Below are the code and all the weights of a small trained network. Each question names an input and a target symbol and asks about switching units off, where a switched-off unit gives its printed mean instead of its output.

import numpy as np


def w(rows, s, z=0):
    codes = np.array(rows[::2]) - 128.0
    scale = np.full(codes.shape[1], s)
    scale[-1] = z or s
    return codes * scale


def norm(h):
    return h / np.sqrt((h * h).mean(-1, keepdims=True) + 1e-5)


def softmax(a):
    e = np.exp(a - a.max(-1, keepdims=True))
    return e / e.sum(-1, keepdims=True)


def log_softmax(a):
    a = a - a.max(-1, keepdims=True)
    return a - np.log(np.exp(a).sum(-1, keepdims=True))


def net(x, mask):
    ids = ['αβγεμω'.index(c) for c in x.split()]
    T = len(ids)
    res = E[ids] + P[:T]
    u = 0
    for l in range(2):
        r = norm(res)
        for j in range(3):
            rows = slice(2 * j, 2 * j + 2)
            q, k, v = (r @ M[l][rows].T for M in (Q, K, V))
            z = softmax(np.where(np.tri(T) > 0, q @ k.T / 2**0.5, -1e9)) @ v
            o = O[l][rows]
            res = res + np.where(mask[u + j], z, o[:, -1]) @ o[:, :-1]
        u += 3
    return log_softmax(norm(res)[-1] @ U[:, :-1].T + U[:, -1])


Q, K, V, O = {}, {}, {}, {}
E = w([
[92,82,106,89,50],'α',
[111,93,100,106,90],'β',
[110,127,94,153,71],'γ',
[96,118,115,111,143],'ε',
[185,169,12,103,43],'μ',
[156,95,251,100,120],'ω',
],0.017)
P = w([
[96,102,171,153,133],'0',
[120,119,109,100,105],'1',
[50,218,156,6,134],'2',
[157,104,173,247,144],'3',
[151,131,132,132,133],'4',
[145,205,99,58,183],'5',
],0.015)
Q[0] = w([
[245,111,182,128,121],'L0H1',
[40,113,132,107,162],'L0H1',
[181,67,142,146,54],'L0H2',
[136,137,95,212,117],'L0H2',
[98,79,32,42,88],'L0H3',
[85,184,196,131,92],'L0H3',
],0.011)
K[0] = w([
[182,186,111,34,180],'L0H1',
[111,85,84,171,219],'L0H1',
[131,35,107,190,24],'L0H2',
[200,180,135,169,2],'L0H2',
[124,88,125,89,34],'L0H3',
[33,174,212,112,239],'L0H3',
],0.0095)
V[0] = w([
[233,84,200,248,64],'L0H1',
[137,192,197,110,179],'L0H1',
[181,253,137,190,101],'L0H2',
[74,134,94,57,181],'L0H2',
[42,221,163,155,40],'L0H3',
[208,61,26,122,37],'L0H3',
],0.006)
O[0] = w([
[86,109,209,132,181,89],'L0H1',
[150,48,109,152,119,55],'L0H1',
[109,87,200,113,2,89],'L0H2',
[107,125,127,173,149,150],'L0H2',
[193,203,126,94,130,179],'L0H3',
[53,99,180,195,210,255],'L0H3',
],0.0064,0.0062)
Q[1] = w([
[150,35,127,148,239],'L1H1',
[101,98,96,41,235],'L1H1',
[169,113,157,206,184],'L1H2',
[166,105,196,179,45],'L1H2',
[108,50,102,248,122],'L1H3',
[101,47,158,124,86],'L1H3',
],0.011)
K[1] = w([
[111,86,158,176,165],'L1H1',
[101,98,121,112,231],'L1H1',
[88,107,174,135,178],'L1H2',
[66,94,160,117,121],'L1H2',
[9,170,111,173,149],'L1H3',
[77,54,141,66,124],'L1H3',
],0.014)
V[1] = w([
[69,189,130,182,116],'L1H1',
[80,73,163,99,161],'L1H1',
[156,104,131,115,55],'L1H2',
[195,118,129,162,149],'L1H2',
[134,136,253,127,153],'L1H3',
[60,82,123,96,110],'L1H3',
],0.017)
O[1] = w([
[153,12,218,51,159,216],'L1H1',
[151,106,72,200,64,83],'L1H1',
[198,137,137,129,4,123],'L1H2',
[117,209,145,105,80,65],'L1H2',
[254,70,216,209,200,2],'L1H3',
[122,150,98,233,28,160],'L1H3',
],0.0087,0.011)
U = w([
[154,143,149,172,56,195],'α',
[155,65,77,161,83,118],'β',
[112,10,170,82,77,2],'γ',
[100,88,118,145,178,80],'ε',
[139,171,125,89,82,185],'μ',
[222,59,118,101,128,165],'ω',
],0.013,0.0054)

Each question gives the input, a string of symbols that net reads in full, and the target symbol t.
The units are the heads (2 rows each of Q, K, V and O). Each row of codes is followed by its name. A weight is (code - 128) times the scale printed after its matrix; where a second scale follows, it is the last column's (O and U).
mask holds one flag per head, layer by layer. A switched-off head (its flag False) gives its mean, the last column of its rows in O, instead of its output. The means were averaged over made-up inputs and are rounded, as every weight is.
A unit's drop is (log p(t) with every unit on - log p(t) with that unit switched off) / (log p(t) with every unit on - log p(t) with every unit switched off).
The circuit of an input: a set's keep is (log p(t) with only the set's units on - log p(t) with every unit switched off) / (log p(t) with every unit on - log p(t) with every unit switched off). Starting from all 6 units, units are removed one at a time, each time the one whose removal leaves the highest keep (on an exact tie, the one counted first), for as long as the keep stays at least 0.8.
units of the circuit, in order: the units of the circuit, biggest drop first
unit that matters most: the unit with the biggest drop
heads that matter: for each layer, one digit per head in row order, 1 if its drop is at least 0.15 and else 0, layers parted by /
input μ μ β μ, target γ: units of the circuit, in order => (L1H1, L0H2, L0H3)
input α α μ ε, target β: heads that matter => 001 / 001
input β ε ε α, target ε: units of the circuit, in order => (L1H2, L0H2)
input ε β γ γ, target μ: heads that matter => 111 / 101
input γ β ε, target ε: heads that matter => 100 / 111
input μ ω μ, target ω: units of the circuit, in order => (L1H3, L0H3)
input ω μ γ, target ω: unit that matters most => L0H3
input ε γ ε β, target μ: units of the circuit, in order => (L0H3, L1H3)
input ε β μ ω, target μ: units of the circuit, in order => (L0H3, L0H1, L0H2, L1H3)
input ε β β ω, target μ: units of the circuit, in order => (L0H3, L0H1, L0H2, L1H1)
input μ μ μ ε ε γ, target ε: heads that matter => 111 / 001
input ε μ μ ε, target μ: units of the circuit, in order => (L0H3, L1H2, L0H1)
input μ ω ε ω ω ε, target ω: heads that matter => 000 / 001
input β ε α, target ε: units of the circuit, in order => (L0H2, L1H2)
input β α γ β, target ε: units of the circuit, in order => (L1H2, L0H2)
input γ μ β ε, target ω: units of the circuit, in order => (L1H3, L0H1)
input μ α ε μ, target γ: units of the circuit, in order => (L1H1, L0H3)
input ε ε μ μ, target μ: units of the circuit, in order => (L1H1)
input ε μ ω μ, target μ: heads that matter => 101 / 101
input ω ω β μ, target α: heads that matter => 111 / 101
input ε β ε ε, target μ: heads that matter => 111 / 001
input ε ε β μ ω, target ω: heads that matter => 001 / 001
input μ α ε ω ω α, target ω: heads that matter => 000 / 001
